[[ 15  36  16 -24 -26 -32  20]
 [  0  -2  -2   2   1  -1   3]
 [-25 -36 -24  34  10  27 -44]]
:
[[-25 -36 -24  34  10  27 -44]
 [  0  -2  -2   2   1  -1   3]
 [ 15  36  16 -24 -26 -32  20]]

[[  0   0   0   0   0   0   0   0   0   0   0   0]
 [ 35 -20 -12  46  54  50  16  19  28  41  17   6]
 [-40  25   9  11 -51 -22 -26  -9  13   6   8   2]
 [ 17   6  14 -42  10 -15  21   1 -28 -33 -13   3]
 [ 36  -9   5 -32  37   5  30   7 -24 -24 -12   1]]
:
[[ 35 -20 -12  46  54  50  16  19  28  41  17   6]
 [  0   0   0   0   0   0   0   0   0   0   0   0]
 [ 36  -9   5 -32  37   5  30   7 -24 -24 -12   1]
 [-40  25   9  11 -51 -22 -26  -9  13   6   8   2]
 [ 17   6  14 -42  10 -15  21   1 -28 -33 -13   3]]

[[ 16 -20 -21 -16   1]
 [  7  21  11  11 -19]
 [-21 -11  14  30   8]
 [ 25  41  26 -24 -26]
 [-17  13  30  20 -13]
 [-45 -40  -6  26  31]
 [-18  11  31  27 -24]
 [ 25 -10 -20 -24   0]
 [ 24  36  16 -24 -21]
 [ 31  41  20 -16 -32]
 [-32 -15  29  28  -7]]
:
[[ 16 -20 -21 -16   1]
 [ 25 -10 -20 -24   0]
 [-45 -40  -6  26  31]
 [  7  21  11  11 -19]
 [-21 -11  14  30   8]
 [ 24  36  16 -24 -21]
 [ 31  41  20 -16 -32]
 [ 25  41  26 -24 -26]
 [-32 -15  29  28  -7]
 [-17  13  30  20 -13]
 [-18  11  31  27 -24]]

[[-33   7  13 -35  17]
 [-31   7  14  37  18]
 [-34   7   3 -51   6]]
:
[[-34   7   3 -51   6]
 [-33   7  13 -35  17]
 [-31   7  14  37  18]]

[[-11 -23 -21  36 -15  20 -29 -38 -14]
 [-33  45 -30 -17 -23  25  39  13 -39]]
:
[[-33  45 -30 -17 -23  25  39  13 -39]
 [-11 -23 -21  36 -15  20 -29 -38 -14]]

[[-12  -2  21 -22   9  12  -7  16  20  -3  -5   6]
 [ 10 -11 -34  18  -5  -2  17 -21 -19 -16 -39 -38]
 [  1 -13   3  11  -3  10  12  -7   1   7  -4  -6]
 [  2 -11 -38  26 -15  -1  27 -31 -31 -12 -16 -29]
 [ -7   7   6   5  -3   4  13   4  -8  -2   7   5]
 [-28  -5  -7 -22  -8   8   1  -6  -1 -16  10   3]
 [ -3  -2   8  -2   4   6   4   6   5  -3  -9  -3]
 [  1 -13   9  11  -2  12  11  -5   7  12  -2  -2]]
:
[[  2 -11 -38  26 -15  -1  27 -31 -31 -12 -16 -29]
 [ 10 -11 -34  18  -5  -2  17 -21 -19 -16 -39 -38]
 [-28  -5  -7 -22  -8   8   1  -6  -1 -16  10   3]
 [  1 -13   3  11  -3  10  12  -7   1   7  -4  -6]
 [ -7   7   6   5  -3   4  13   4  -8  -2   7   5]
 [ -3  -2   8  -2   4   6   4   6   5  -3  -9  -3]
 [  1 -13   9  11  -2  12  11  -5   7  12  -2  -2]
 [-12  -2  21 -22   9  12  -7  16  20  -3  -5   6]]

[[-15   9  26 -19  29  28  31 -24 -23]
 [  9 -21  -9 -23 -18  19 -22  11 -26]
 [ 24 -23 -23 -12 -41  10 -40  25 -13]
 [-35  45  -8  39  20 -38  14 -22  38]]
:
[[ 24 -23 -23 -12 -41  10 -40  25 -13]
 [  9 -21  -9 -23 -18  19 -22  11 -26]
 [-35  45  -8  39  20 -38  14 -22  38]
 [-15   9  26 -19  29  28  31 -24 -23]]

[[ -5  49 -53  25  24  31 -19 -43 -24  38]
 [-29 -40  15 -41  16 -41  34  -1 -17 -33]
 [-27  -9 -11 -24  27 -30  30 -21 -33 -15]
 [-30 -29  10 -44  14 -36  40  -3 -22 -30]]
:
[[ -5  49 -53  25  24  31 -19 -43 -24  38]
 [-27  -9 -11 -24  27 -30  30 -21 -33 -15]
 [-30 -29  10 -44  14 -36  40  -3 -22 -30]
 [-29 -40  15 -41  16 -41  34  -1 -17 -33]]

[[  3   5   7]
 [-39 -33 -23]
 [ -8 -34 -37]
 [-10 -10  -8]
 [ 37 -15 -19]
 [ -1  16  24]]
:
[[ -8 -34 -37]
 [-39 -33 -23]
 [ 37 -15 -19]
 [-10 -10  -8]
 [  3   5   7]
 [ -1  16  24]]
---
[[ 2  9  6 14  1  1]
 [ 4 10  6 40  2  3]
 [ 1  1  0  7  0  0]
 [ 0  4  3  3  1  0]
 [ 1  1  0  8  0  1]
 [ 1  7  4  7  1  0]
 [ 2  7  5 15  1  1]
 [ 1 13  9 12  2  1]
 [ 2 10  7 16  2  1]
 [ 0 13  9  3  2  0]]
:
[[2 6 1]
 [4 6 2]
 [1 0 0]
 [0 3 1]
 [1 0 0]
 [1 4 1]
 [2 5 1]
 [1 9 2]
 [2 7 2]
 [0 9 2]]

[[  0  -3  -2   2  -2  -1  -3  -2]
 [-30 -17 -47  10 -48  34 -20 -25]
 [-10  20   2 -20   1  -1  16  24]
 [ 44 -30  40  43  41 -52 -36 -21]
 [ 13   1  21   5  21 -23  -2   7]
 [-12  24   2 -24   1  -2  19  28]
 [ 25 -33   8  38   7 -23 -34 -32]
 [ 25 -33   8  38   7 -23 -34 -32]
 [  6 -45 -24  45 -27   1 -44 -50]
 [  9 -41 -18  41 -21  -2 -40 -44]
 [-16  25  -3 -27  -4   3  20  29]]
:
[[  0  -2  -2  -3]
 [-30 -47 -48 -20]
 [-10   2   1  16]
 [ 44  40  41 -36]
 [ 13  21  21  -2]
 [-12   2   1  19]
 [ 25   8   7 -34]
 [ 25   8   7 -34]
 [  6 -24 -27 -44]
 [  9 -18 -21 -40]
 [-16  -3  -4  20]]

[[-40 -21 -36 -16 -17]
 [-41 -21 -35 -17 -18]
 [ 36  39 -14 -19  20]
 [  1  -7  45  38 -16]]
:
[[-40 -36 -17]
 [-41 -35 -18]
 [ 36 -14  20]
 [  1  45 -16]]

[[ -4 -15]
 [  3  23]
 [-29 -23]
 [-15 -28]
 [ 12  17]
 [ -4  16]
 [ -9 -19]
 [-28 -49]
 [-13 -29]
 [-10 -12]]
:
[[ -4]
 [  3]
 [-29]
 [-15]
 [ 12]
 [ -4]
 [ -9]
 [-28]
 [-13]
 [-10]]

[[ 15 -17 -16  12  -1  -7  -6  -9  16 -26]
 [ 23  -8 -16  16   9 -33  -4 -11  25 -26]
 [  8  23   8  -1  22 -48   3   2  12  10]
 [-14  19  18 -16   7   0  -4  21 -14  22]
 [ 11  12   0  10  12 -38  19 -23  16   6]
 [ 18 -25 -22  20  -9   1   6 -26  19 -30]
 [-16   8  12 -15  -2  19  -8  21 -18  14]]
:
[[ 15 -16  -1  -6  16]
 [ 23 -16   9  -4  25]
 [  8   8  22   3  12]
 [-14  18   7  -4 -14]
 [ 11   0  12  19  16]
 [ 18 -22  -9   6  19]
 [-16  12  -2  -8 -18]]

[[ 12  12   3 -17 -28 -25 -19  -8  11  15   0   9  18]
 [  4  38 -10 -20 -24  -8  -5  12  25  -9  -2  15 -10]
 [  4 -37 -10  19  18  29  18  10 -14   3 -15 -26   7]
 [-10  -3   0   4  22   2   3  20   3 -31  -3   1 -31]
 [-20  20  -3   7  24 -10  -1 -22  -7 -20   1  19 -16]
 [ 24  -6 -11 -10 -14  10   0  12  12  13 -13 -12  13]
 [ -1  -3  19   1   5  14   6 -13 -11   5  11   3   3]]
:
[[ 12   3 -28 -19  11   0  18]
 [  4 -10 -24  -5  25  -2 -10]
 [  4 -10  18  18 -14 -15   7]
 [-10   0  22   3   3  -3 -31]
 [-20  -3  24  -1  -7   1 -16]
 [ 24 -11 -14   0  12 -13  13]
 [ -1  19   5   6 -11  11   3]]
